-11.0	10.8	-41.5	-15.5	-48.4	14.4	-13.9	42.8	-24.3
16.4	4.1	-30.4	-44.0	15.0	59.4	21.3	-9.4	-6.5
-9.2	1.8	-44.1	2.4	-53.7	-8.1	-9.6	41.4	-25.6
15.6	3.0	-34.8	-44.5	11.3	58.3	21.2	-6.9	-7.9
=>
16.4	4.1	-30.4	-44.0	15.0	59.4	21.3	-9.4	-6.5
15.6	3.0	-34.8	-44.5	11.3	58.3	21.2	-6.9	-7.9
-9.2	1.8	-44.1	2.4	-53.7	-8.1	-9.6	41.4	-25.6
-11.0	10.8	-41.5	-15.5	-48.4	14.4	-13.9	42.8	-24.3

44.6	-52.9	-15.0	19.2	2.6	-40.3	-59.3	-11.8
45.0	-54.4	-16.9	18.7	0.7	-41.0	-58.0	-8.5
45.5	-55.8	-19.9	17.3	-3.8	-42.1	-54.7	-1.9
43.3	-49.1	-10.1	21.4	10.0	-37.0	-62.9	-21.6
45.4	-56.1	-21.1	16.0	-6.4	-42.5	-53.0	1.4
=>
45.5	-55.8	-19.9	17.3	-3.8	-42.1	-54.7	-1.9
45.4	-56.1	-21.1	16.0	-6.4	-42.5	-53.0	1.4
45.0	-54.4	-16.9	18.7	0.7	-41.0	-58.0	-8.5
44.6	-52.9	-15.0	19.2	2.6	-40.3	-59.3	-11.8
43.3	-49.1	-10.1	21.4	10.0	-37.0	-62.9	-21.6

-33.5	-39.5	-37.3	-44.5	-27.6	-54.9	-36.4
29.4	31.2	-14.2	-9.3	-20.8	30.8	31.4
-12.1	-9.4	19.8	20.1	17.9	-2.0	-10.5
-11.5	-13.3	-15.8	-17.9	-13.3	-18.3	-12.1
-18.6	-14.0	45.5	46.2	43.9	0.4	-16.8
-14.6	-15.2	-3.4	-5.2	-1.9	-18.4	-13.4
33.7	34.8	-5.9	-1.5	-11.0	34.5	35.0
-21.5	-16.0	53.2	54.0	51.2	0.7	-19.2
2.3	0.7	-5.4	-5.8	-3.8	-0.3	0.3
-13.6	-15.8	-14.2	-16.8	-11.0	-21.4	-14.3
-3.7	-1.8	26.6	27.4	25.9	7.6	-3.9
=>
33.7	34.8	-5.9	-1.5	-11.0	34.5	35.0
29.4	31.2	-14.2	-9.3	-20.8	30.8	31.4
2.3	0.7	-5.4	-5.8	-3.8	-0.3	0.3
-3.7	-1.8	26.6	27.4	25.9	7.6	-3.9
-11.5	-13.3	-15.8	-17.9	-13.3	-18.3	-12.1
-12.1	-9.4	19.8	20.1	17.9	-2.0	-10.5
-13.6	-15.8	-14.2	-16.8	-11.0	-21.4	-14.3
-14.6	-15.2	-3.4	-5.2	-1.9	-18.4	-13.4
-18.6	-14.0	45.5	46.2	43.9	0.4	-16.8
-21.5	-16.0	53.2	54.0	51.2	0.7	-19.2
-33.5	-39.5	-37.3	-44.5	-27.6	-54.9	-36.4

-15.1	-27.6	-16.1	-4.2	-5.1	-8.3	14.7	9.8	28.8	15.2	-11.5	30.1	0.4	23.0
-40.4	-12.5	-3.5	-29.6	-46.2	-19.1	6.8	-14.8	19.4	-7.7	9.2	4.7	20.3	-6.6
-26.5	8.7	37.5	-39.6	-26.7	-10.3	4.6	37.0	58.6	-0.6	-21.2	49.9	-0.1	33.1
-2.3	-8.9	31.1	19.0	17.3	18.1	-4.6	15.3	18.3	-17.1	19.7	30.0	26.9	2.6
=>
-2.3	-8.9	31.1	19.0	17.3	18.1	-4.6	15.3	18.3	-17.1	19.7	30.0	26.9	2.6
-15.1	-27.6	-16.1	-4.2	-5.1	-8.3	14.7	9.8	28.8	15.2	-11.5	30.1	0.4	23.0
-26.5	8.7	37.5	-39.6	-26.7	-10.3	4.6	37.0	58.6	-0.6	-21.2	49.9	-0.1	33.1
-40.4	-12.5	-3.5	-29.6	-46.2	-19.1	6.8	-14.8	19.4	-7.7	9.2	4.7	20.3	-6.6

-15.3	-29.8	-34.7	0.0	-7.8	-12.1	-11.8	22.8	12.4
-8.4	-19.6	-38.8	24.6	-8.1	0.0	-5.6	10.2	18.8
-22.7	-22.3	-51.4	15.4	-20.4	-21.4	8.5	22.1	7.3
=>
-8.4	-19.6	-38.8	24.6	-8.1	0.0	-5.6	10.2	18.8
-15.3	-29.8	-34.7	0.0	-7.8	-12.1	-11.8	22.8	12.4
-22.7	-22.3	-51.4	15.4	-20.4	-21.4	8.5	22.1	7.3

-10.4	-59.7
13.9	20.6
9.3	6.3
2.5	31.4
-7.9	-40.2
6.2	-12.9
-17.4	2.9
=>
13.9	20.6
9.3	6.3
6.2	-12.9
2.5	31.4
-7.9	-40.2
-10.4	-59.7
-17.4	2.9
